Below is a small trained network, with its code and all its weights. Each question gives an input and a class and asks what happens when units are switched off, that is, made to give their printed mean instead of their output.

import numpy as np


def w(rows, s, z=0):
    codes = np.array(rows[::2]) - 128.0
    scale = np.full(codes.shape[1], s)
    scale[-1] = z or s
    return codes * scale


def norm(h):
    return h / np.sqrt((h * h).mean(-1, keepdims=True) + 1e-5)


def f(y):
    return np.maximum(y, 0)


def log_softmax(a):
    a = a - a.max(-1, keepdims=True)
    return a - np.log(np.exp(a).sum(-1, keepdims=True))


def net(x, mask):
    res = np.array(x, float).reshape(1, 3) / 4 @ E
    u = 0
    for l in range(4):
        y = f(norm(res) @ A[l][:, :-1].T + A[l][:, -1])
        res = res + np.where(mask[u : u + 4], y, B[l][:, -1]) @ B[l][:, :-1]
        u += 4
    return log_softmax(norm(res)[-1] @ U[:, :-1].T + U[:, -1])


A, B = {}, {}
E = w([
[55,131,70,183,180],'x0',
[88,128,248,180,140],'x1',
[64,173,71,2,155],'x2',
],0.0067)
A[0] = w([
[104,229,145,93,135,4],'L0N1',
[201,221,162,22,26,122],'L0N2',
[177,139,37,146,20,184],'L0N3',
[254,130,88,145,148,159],'L0N4',
],0.0083,0.002)
B[0] = w([
[29,187,188,112,181,174],'L0N1',
[53,255,140,62,110,254],'L0N2',
[171,24,83,169,138,232],'L0N3',
[174,114,217,134,70,214],'L0N4',
],0.0073,0.0054)
A[1] = w([
[82,142,146,74,200,7],'L1N1',
[132,108,61,56,122,100],'L1N2',
[80,119,73,171,197,204],'L1N3',
[9,185,120,143,147,94],'L1N4',
],0.013,0.0019)
B[1] = w([
[167,175,224,130,8,205],'L1N1',
[118,116,76,129,179,192],'L1N2',
[174,121,178,35,102,209],'L1N3',
[165,142,198,40,98,254],'L1N4',
],0.015,0.009)
A[2] = w([
[81,238,222,33,139,117],'L2N1',
[109,123,23,141,250,4],'L2N2',
[152,58,197,3,76,72],'L2N3',
[236,212,57,47,42,239],'L2N4',
],0.0073,0.0028)
B[2] = w([
[187,206,172,40,2,234],'L2N1',
[95,46,17,88,131,136],'L2N2',
[60,191,112,138,61,238],'L2N3',
[11,188,139,31,134,246],'L2N4',
],0.0094,0.011)
A[3] = w([
[184,224,168,82,159,34],'L3N1',
[100,135,146,255,126,173],'L3N2',
[148,230,19,81,255,22],'L3N3',
[207,156,72,18,47,249],'L3N4',
],0.0067,0.0017)
B[3] = w([
[28,129,206,141,136,182],'L3N1',
[193,134,21,252,141,145],'L3N2',
[141,24,77,155,123,143],'L3N3',
[90,255,212,180,207,254],'L3N4',
],0.0092,0.01)
U = w([
[191,75,144,241,40,132],'0',
[80,231,222,75,1,232],'1',
[44,63,27,92,172,2],'2',
],0.0099,0.006)

Each question gives the input, the list of numbers given to net, and the class t.
The units are the neurons (one row each of A and B). Each row of codes is followed by its name. A weight is (code - 128) times the scale printed after its matrix; where a second scale follows, it is the last column's (A, B and U).
mask holds one flag per neuron, layer by layer. A switched-off neuron (its flag False) gives its mean, the last column of its row in B, instead of its output. The means were averaged over made-up inputs and are rounded, as every weight is.
A unit's drop is (log p(t) with every unit on - log p(t) with that unit switched off) / (log p(t) with every unit on - log p(t) with every unit switched off).
most important unit: the unit with the biggest drop
k most important neurons: the k neurons with the biggest drops, biggest first
k most important neurons of layer l: the k neurons of layer l with the biggest drops, biggest first
drop of u: that unit's drop, to one decimal
input [5,-4,-6], class 0: 2 most important neurons : [L1N4; L0N4]
input [-8,8,-8], class 0: 2 most important neurons of layer 2 : [L2N4; L2N1]
input [-4,6,-6], class 0: most important unit : L1N4
input [0,2,-8], class 0: 2 most important neurons : [L1N4; L2N1]
input [1,-2,0], class 2: 2 most important neurons of layer 0 : [L0N1; L0N4]
input [2,-8,-4], class 0: 4 most important neurons : [L1N4; L1N3; L0N3; L0N4]
input [1,8,-5], class 0: 2 most important neurons : [L0N2; L1N4]
input [-1,-7,-6], class 0: 4 most important neurons : [L1N4; L0N3; L1N3; L2N1]
input [2,0,-7], class 0: 2 most important neurons : [L1N4; L2N1]
input [6,-7,0], class 2: 3 most important neurons : [L1N1; L1N4; L1N2]
input [-3,0,-5], class 0: 2 most important neurons : [L1N4; L1N3]
input [-3,3,-6], class 0: 2 most important neurons : [L1N4; L1N3]
input [-4,-5,-8], class 0: 2 most important neurons of layer 1 : [L1N4; L1N3]
input [6,-8,-1], class 2: 2 most important neurons : [L1N1; L1N4]
input [7,-8,2], class 2: 3 most important neurons of layer 1 : [L1N4; L1N1; L1N2]
input [3,-4,1], class 2: most important neuron of layer 0 : [L0N1]
input [2,2,-8], class 0: drop of L1N4 : 0.4
input [6,-7,1], class 2: drop of L2N1 : 0.2
